Each row is followed by its group and then its class within the group.
[-.02 -.06 .07 -.10 .09 .24 -.18 -.20 .04 .07 -.09 -.08 .30 -.20 .06 -.38 -.06 .02 .09 -.04 -.16 .14 .10 .02 .04 -.17 .12 .17 .21 .04 .27 -.04 .16 .02 .20 .06 -.02 -.54 .02 .37 .26 -.08 .24 -.13 .03 .40 -.03 .10 .04 .23 -.06 .45 -.06 .04 .19 -.12 -.09 .21 .21 .01 .10 -.18 -.08 -.09 .12 .04 .03 .17 .01 .15 -.10 -.02 .12 -.19 -.21 .03] : (56):Z
[-.15 .05 .08 .03 .22 .19 .05 .15 -.04 .10 .05 .09 -.12 .03 -.04 .05 .21 .02 .27 -.16 .05 .09 .27 .02 -.05 .03 .18 .20 .11 -.19 .07 .35 -.02 .06 .06 -.12 .02 .05 -.14 -.33 -.05 -.10 .12 -.02 -.09 .08 .17 .14 -.07 .19 -.22 .05 .02 .09 .04 -.04 -.15 -.36 -.07 .02 -.07 .06 .01 -.06 -.03 -.11 .07 -.02 -.13 -.01 -.03 .00 -.16 .26 -.13 -.23] : (53):T
[-.17 -.01 .18 .06 .06 .36 -.09 -.01 -.05 .11 .01 -.02 -.05 -.06 -.04 -.01 .21 -.26 .30 -.08 -.04 .09 .10 .06 -.01 .05 .14 .27 .01 -.19 .02 .24 .11 .07 -.02 .03 -.02 -.13 -.01 -.25 .04 .01 .14 -.12 -.03 .21 .19 .18 .07 .14 -.08 .10 .06 -.02 -.03 -.16 -.12 -.17 -.19 .05 .07 .07 .02 .07 -.13 -.08 -.28 .23 -.08 -.05 .01 -.02 -.07 .13 -.08 -.15] : (53):T
[-.03 .21 .19 .09 .05 -.04 -.17 -.03 -.04 .06 -.01 -.04 .35 -.15 -.01 -.30 -.12 .09 .11 .02 .09 .12 -.41 .26 -.08 -.04 .01 .28 .04 .01 -.13 .23 .16 .06 .11 -.10 .04 -.27 .18 .22 .18 -.17 .14 .02 -.05 -.10 -.01 .11 .02 .10 -.14 .42 .03 -.07 -.21 .01 -.01 .02 .02 -.06 -.04 -.51 -.24 -.04 .10 .03 -.02 .16 .00 -.07 .02 -.14 -.26 -.15 -.06 -.07] : (59):L
[.13 .00 .03 -.07 -.05 .09 -.14 -.32 -.07 .07 -.05 -.03 .10 -.13 .13 .02 -.13 .06 -.05 .06 -.06 -.10 .01 -.12 .11 -.13 -.12 .08 .03 .04 .21 -.19 .17 -.04 .06 .10 .06 -.10 .08 .28 .02 .05 .03 .05 .09 .00 -.04 -.06 -.07 -.01 -.01 .12 .03 .08 .02 -.03 .01 .20 .18 -.02 .12 -.12 -.04 -.03 .03 -.06 .07 .04 .03 .08 .11 .03 .15 -.31 .02 -.04] : (56):Z
[-.20 .11 .17 .08 -.01 .12 -.12 -.09 -.08 .09 .01 -.07 .20 -.17 -.03 -.17 .07 .11 .26 -.18 -.01 .32 -.24 .26 -.19 .01 .14 .44 .07 -.09 -.09 .38 .13 .00 .01 .03 -.01 -.27 .08 -.01 .15 -.18 .14 .03 -.16 -.05 .08 .19 .07 .26 .05 .47 .03 -.02 -.11 -.10 -.12 -.06 .15 .06 -.03 -.11 -.16 -.01 .06 .05 .07 .30 -.09 -.03 -.26 -.11 -.25 -.12 .02 -.09] : (59):D
[-.11 -.15 -.16 -.16 .05 -.07 -.06 -.20 -.08 -.03 -.05 -.15 -.10 .10 .01 -.01 .02 .14 .15 -.16 -.06 .05 .12 -.03 -.07 -.14 .09 .24 .15 -.07 .23 .04 .16 -.20 .01 .07 .01 -.17 -.06 .23 .08 -.04 .00 -.04 -.09 .18 .12 .24 -.07 .05 .09 .34 -.07 .05 .03 -.04 -.07 .16 .38 .04 .09 -.08 -.06 .09 .16 -.03 .22 .00 .24 .06 -.02 .23 .15 -.19 -.20 .14] : (56):Z
[-.16 -.15 -.13 -.10 .02 .21 .18 -.16 -.03 .09 -.04 -.12 -.02 -.06 -.15 .04 .12 .16 .30 -.22 -.02 .11 .18 .05 -.01 .05 .27 .25 .22 -.19 .07 .13 -.11 -.17 -.07 .21 .13 -.39 -.33 -.27 .11 -.01 .05 -.10 -.07 .39 .22 .15 .12 .14 .17 .29 -.08 .22 .26 -.05 -.22 -.21 .10 .16 .09 -.05 .04 .05 .08 .11 -.06 .38 .14 .00 -.12 -.19 .13 -.03 -.17 .02] : (49):P
[-.07 -.10 -.15 .00 .08 .09 .10 .01 -.04 .03 .01 -.12 -.04 .04 -.10 .08 .11 .08 .17 -.08 .01 .01 .04 .05 -.05 .06 .19 .17 .07 -.10 .00 .22 -.04 -.14 -.02 .06 .05 -.17 -.16 -.23 .04 -.04 .04 -.04 -.05 .16 .11 .14 -.03 .09 .00 .13 -.02 .10 .04 .00 -.15 -.12 -.09 .17 -.02 -.04 -.04 -.02 .05 .14 .05 .14 .04 -.02 -.02 -.11 .05 .14 -.12 .02] : (49):J
[-.08 -.02 .01 .08 .18 .22 .10 .02 .00 .03 .03 .07 .04 .00 -.05 -.10 .15 -.02 .27 -.09 .05 .17 .01 .10 -.05 .02 .20 .18 .08 -.16 -.06 .21 -.08 .05 .09 .01 -.01 -.19 -.11 -.30 .04 .02 .08 -.07 -.19 .08 .21 .04 -.07 .20 -.12 .21 .11 .08 .06 -.04 -.12 -.25 -.06 .08 -.03 .03 -.04 -.08 .00 .02 -.03 .10 -.07 -.02 .07 -.11 -.07 .23 -.14 -.17] : (53):Q
[.00 .00 -.04 -.08 -.03 .12 -.18 -.24 .02 .08 -.18 -.15 .20 -.06 .06 -.04 -.04 .02 .02 -.08 -.13 .06 .13 -.05 -.02 -.13 .01 .17 .12 .08 .24 -.12 .26 -.15 .03 .06 .00 -.38 .07 .40 .13 -.02 .13 -.06 .05 .27 .01 .01 -.23 -.01 -.04 .31 .01 -.05 .09 -.06 .05 .28 .18 .05 .20 -.21 -.05 -.03 -.01 .11 .08 .08 .08 .10 .05 .06 .19 -.26 -.19 .03] : (56):Z
[-.09 -.09 -.21 -.01 .32 .15 .11 -.02 -.05 .10 .20 -.14 -.03 .11 -.14 .01 .11 .09 .23 -.06 .07 .01 -.05 .02 .00 .12 .21 .12 .08 -.11 .05 .17 -.03 -.15 -.08 .02 .04 -.12 -.23 -.30 .06 -.06 -.07 -.10 -.12 .18 .17 .16 .00 -.02 .05 .19 .03 .07 .05 .02 -.20 -.19 .10 .09 .11 .02 .08 -.04 .05 .02 .00 .31 .24 -.08 -.02 -.13 .13 .04 -.03 -.06] : (49):P
[-.23 .19 .15 .08 .06 .12 -.15 -.03 -.06 .02 .04 -.07 .25 -.08 .11 -.10 .04 .06 .24 -.17 .00 .20 -.25 .29 -.25 .00 .06 .33 .02 -.05 -.05 .40 .20 .00 .06 .08 -.12 -.23 .07 .05 .19 -.15 .11 .07 -.09 .07 .01 .18 -.11 .21 .01 .43 .05 -.08 -.17 -.12 -.10 -.09 .11 .03 -.09 -.12 -.18 .02 .19 .07 .09 .22 -.16 -.01 -.04 -.12 -.28 -.09 -.17 -.07] : (59):D
[-.33 -.13 .00 -.10 .17 .32 .07 .00 -.02 .03 .02 -.01 .01 .10 .03 -.26 .31 -.07 .33 -.30 -.24 .05 .17 .15 -.09 .03 .36 .15 .17 -.19 -.04 .25 -.12 -.02 -.01 .03 .02 -.31 -.29 -.23 .04 -.13 .19 -.12 -.20 .46 .17 .17 .06 .31 -.01 .34 -.06 .06 .21 -.10 -.20 -.27 -.04 .26 -.04 -.01 .06 -.03 .10 .08 .16 .22 .18 .02 -.01 -.09 -.07 .28 -.15 -.05] : (53):T
[-.10 .02 .20 .04 .20 .19 .01 .03 .04 .03 .06 .07 .11 -.15 -.01 -.29 .20 -.01 .23 -.08 .01 .09 -.08 .12 .05 .02 .16 .13 .12 -.13 -.09 .19 -.08 .10 .01 -.01 -.02 -.23 -.06 -.26 .04 -.04 .17 -.02 -.17 .09 .08 .19 .04 .28 -.10 .09 .12 .08 .01 -.07 -.06 -.21 -.12 .00 -.03 .06 .07 -.05 -.05 .04 .01 .19 -.11 -.05 .07 -.26 -.22 .18 -.11 -.19] : (53):Q
[-.09 .02 .19 .05 .12 .16 -.12 .01 -.06 -.01 .08 .07 .04 -.11 -.05 .02 .11 .05 .11 -.03 .06 .07 -.02 .13 -.07 -.01 .14 .26 .05 -.13 -.07 .32 -.01 .10 -.01 .05 -.08 .03 -.01 -.18 .00 -.08 .12 -.06 -.07 -.07 .04 .13 .01 .21 -.04 .08 .06 .08 -.13 -.01 -.10 -.13 -.04 .06 -.05 .01 -.10 -.03 -.10 -.23 .00 .09 -.03 .06 -.14 -.08 -.17 .03 .11 -.15] : (53):Q
[.02 .10 .10 .09 -.03 .09 -.20 -.03 -.11 .04 .03 -.06 .07 .07 .04 -.05 -.06 -.01 .14 -.16 .08 .14 -.17 .13 -.14 -.03 -.01 .21 .01 .00 .07 .19 .12 -.01 .10 -.06 -.03 -.10 .12 .14 .22 -.12 .16 .03 .03 -.11 .00 .00 -.19 .06 -.04 .22 .08 -.10 -.13 -.06 -.06 -.04 .23 -.03 -.09 -.03 -.06 .01 .12 -.07 .11 -.07 -.16 -.03 -.12 .05 -.27 -.02 -.10 -.03] : (59):L
[-.01 .07 -.12 .12 -.06 -.01 -.10 -.04 -.13 .10 -.06 -.26 .04 .11 -.01 .22 -.04 .13 .16 -.24 .07 .04 -.25 .06 -.13 .10 -.04 .09 .00 -.07 .11 .21 .19 -.11 .12 .05 -.11 -.05 -.01 -.04 .08 -.08 -.10 .09 -.09 -.04 .02 .05 -.22 -.10 .07 .19 .08 -.15 -.05 -.06 -.04 -.03 .15 -.02 -.11 -.12 -.14 -.15 .01 .01 .10 .10 .03 -.10 .08 .05 -.13 -.07 .01 .00] : (59):L
[-.19 -.07 -.03 -.05 .04 .20 .15 -.08 -.03 .09 -.05 -.09 -.27 .01 -.06 .02 .21 .03 .30 -.15 -.10 .08 .07 .06 .00 .09 .26 .20 .09 -.14 .04 .11 -.04 -.18 -.06 .07 .06 -.19 -.23 -.30 .03 -.01 -.03 -.03 -.11 .31 .19 .27 .10 .12 .10 .19 -.02 .07 .10 .00 -.11 -.11 .13 .14 .15 .00 -.07 .00 -.04 .01 -.03 .21 .25 -.01 -.06 -.05 .14 -.03 -.05 .03] : (49):P
[-.02 -.05 -.01 .01 .11 .14 -.01 .09 -.06 .03 -.01 .12 -.13 .07 -.04 .30 .09 -.03 -.01 .02 .04 -.01 .19 -.05 -.07 .01 -.02 .03 -.04 -.04 .00 .18 -.06 .00 .04 -.13 -.11 .06 .05 -.19 -.09 -.06 .03 -.02 .00 -.13 .05 -.03 -.14 .01 -.11 -.19 .01 .09 .04 .02 -.09 -.15 -.13 .02 -.11 .12 .07 -.10 -.06 -.09 .03 -.27 .01 .00 .06 .09 -.06 .17 -.06 -.01] : (53):T
[-.05 -.06 -.13 -.04 -.02 .33 -.13 -.23 .03 .08 -.09 -.19 .24 -.07 -.02 -.12 -.06 -.03 .10 -.06 -.31 .11 .07 .09 .05 -.11 .13 .04 .15 .04 .04 .05 .16 -.19 .03 .13 -.07 -.47 -.13 .28 .15 -.06 .19 -.04 -.01 .40 .01 -.04 -.10 .00 .06 .31 -.03 .02 .23 -.13 .02 .10 .15 .08 .10 -.15 -.07 -.01 .03 .13 .03 .24 .05 .08 .06 -.07 .15 -.13 -.20 .03] : (56):Z
[-.08 -.07 .19 -.04 .11 .30 .07 .01 .15 .13 -.02 .09 .01 -.15 -.12 -.24 .20 -.02 .18 -.09 -.03 .12 .18 .07 .04 .03 .27 .17 .20 -.16 -.08 .24 -.12 .10 .04 .05 .05 -.36 -.10 -.27 -.02 -.07 .20 -.19 -.01 .16 .17 .16 .12 .24 -.07 .14 .05 .07 .08 -.06 -.11 -.28 -.14 .06 -.03 .05 .01 -.03 .04 .03 -.05 .17 -.07 .02 -.07 -.16 -.18 .19 -.08 -.16] : (53):T
[.13 .04 .08 -.09 .09 .10 .14 -.14 -.13 -.01 -.12 -.07 -.02 -.33 -.10 .00 -.04 .13 .12 .08 .19 .07 -.22 -.11 .01 .07 .08 .35 .23 -.29 -.06 .12 -.10 -.04 -.03 .15 -.08 -.17 -.07 -.30 .04 .03 -.03 -.02 -.11 .13 .26 .21 .19 -.06 -.01 .26 .02 .29 -.13 .13 -.17 -.11 .00 .02 .08 .12 -.06 -.02 -.13 -.04 -.23 .33 .22 -.13 -.18 -.27 .08 -.23 .03 -.06] : (49):P
[-.08 -.01 .04 -.10 -.07 .26 -.09 -.12 .03 .14 -.13 -.12 .19 .01 .01 -.16 -.06 .01 .11 -.08 -.15 .11 .20 .19 .02 -.14 .16 .20 .17 .01 .12 -.03 .06 -.09 .07 .02 .02 -.45 -.01 .25 .06 -.13 -.14 -.07 .07 .44 .08 .12 .20 .15 -.07 .36 .00 -.02 .12 -.11 -.10 .12 .02 .10 .13 -.05 -.08 .00 .08 .03 .18 .16 .03 .09 -.12 .06 .07 -.06 -.13 .09] : (56):H
[-.09 .11 .29 .03 -.07 .36 -.22 -.13 .02 .11 -.02 -.10 .36 -.23 .09 -.38 -.05 -.06 .19 -.04 -.11 .21 -.16 .22 -.12 -.15 .19 .35 .20 .03 -.13 .25 .20 .04 .17 .12 -.03 -.59 .13 .22 .16 -.12 .33 -.12 -.01 .21 .02 .08 .05 .28 -.10 .57 .11 -.04 .01 -.14 -.07 .00 .00 .09 -.05 -.25 -.21 -.12 .09 .08 -.11 .46 -.24 .05 -.13 -.34 -.32 -.10 -.26 -.12] : (59):L
[.10 .12 .12 .01 .19 .16 -.06 .01 -.03 .02 -.13 .01 .00 -.14 -.05 .06 .02 .04 .25 .00 .13 -.01 -.10 .08 -.04 .09 .01 .15 .03 -.14 -.16 .15 -.01 .05 -.07 -.01 -.03 -.02 .05 -.33 .03 .04 -.04 .01 -.07 -.11 .38 .19 -.09 -.02 -.11 .05 .11 -.01 -.18 -.02 -.06 -.22 -.19 -.01 -.06 .11 .01 -.11 -.22 -.11 -.07 .15 -.03 -.11 .01 -.15 -.10 .12 .02 -.21] : (53):Q
[.07 .01 -.03 -.11 -.03 .30 -.11 -.22 .06 .12 -.14 -.18 .27 -.12 .03 -.19 -.07 .01 .16 -.06 -.18 .30 .10 .13 .12 -.20 .08 .18 .21 .06 .07 .01 .21 -.15 .06 .08 .00 -.62 -.15 .33 .10 -.10 .23 -.15 -.04 .42 .01 .30 -.05 .10 -.05 .53 .07 -.02 .17 -.26 -.05 .18 .06 .11 .13 -.17 -.08 -.10 .03 .10 .02 .27 -.03 .00 -.02 -.12 .06 -.09 -.23 -.07] : (56):Z
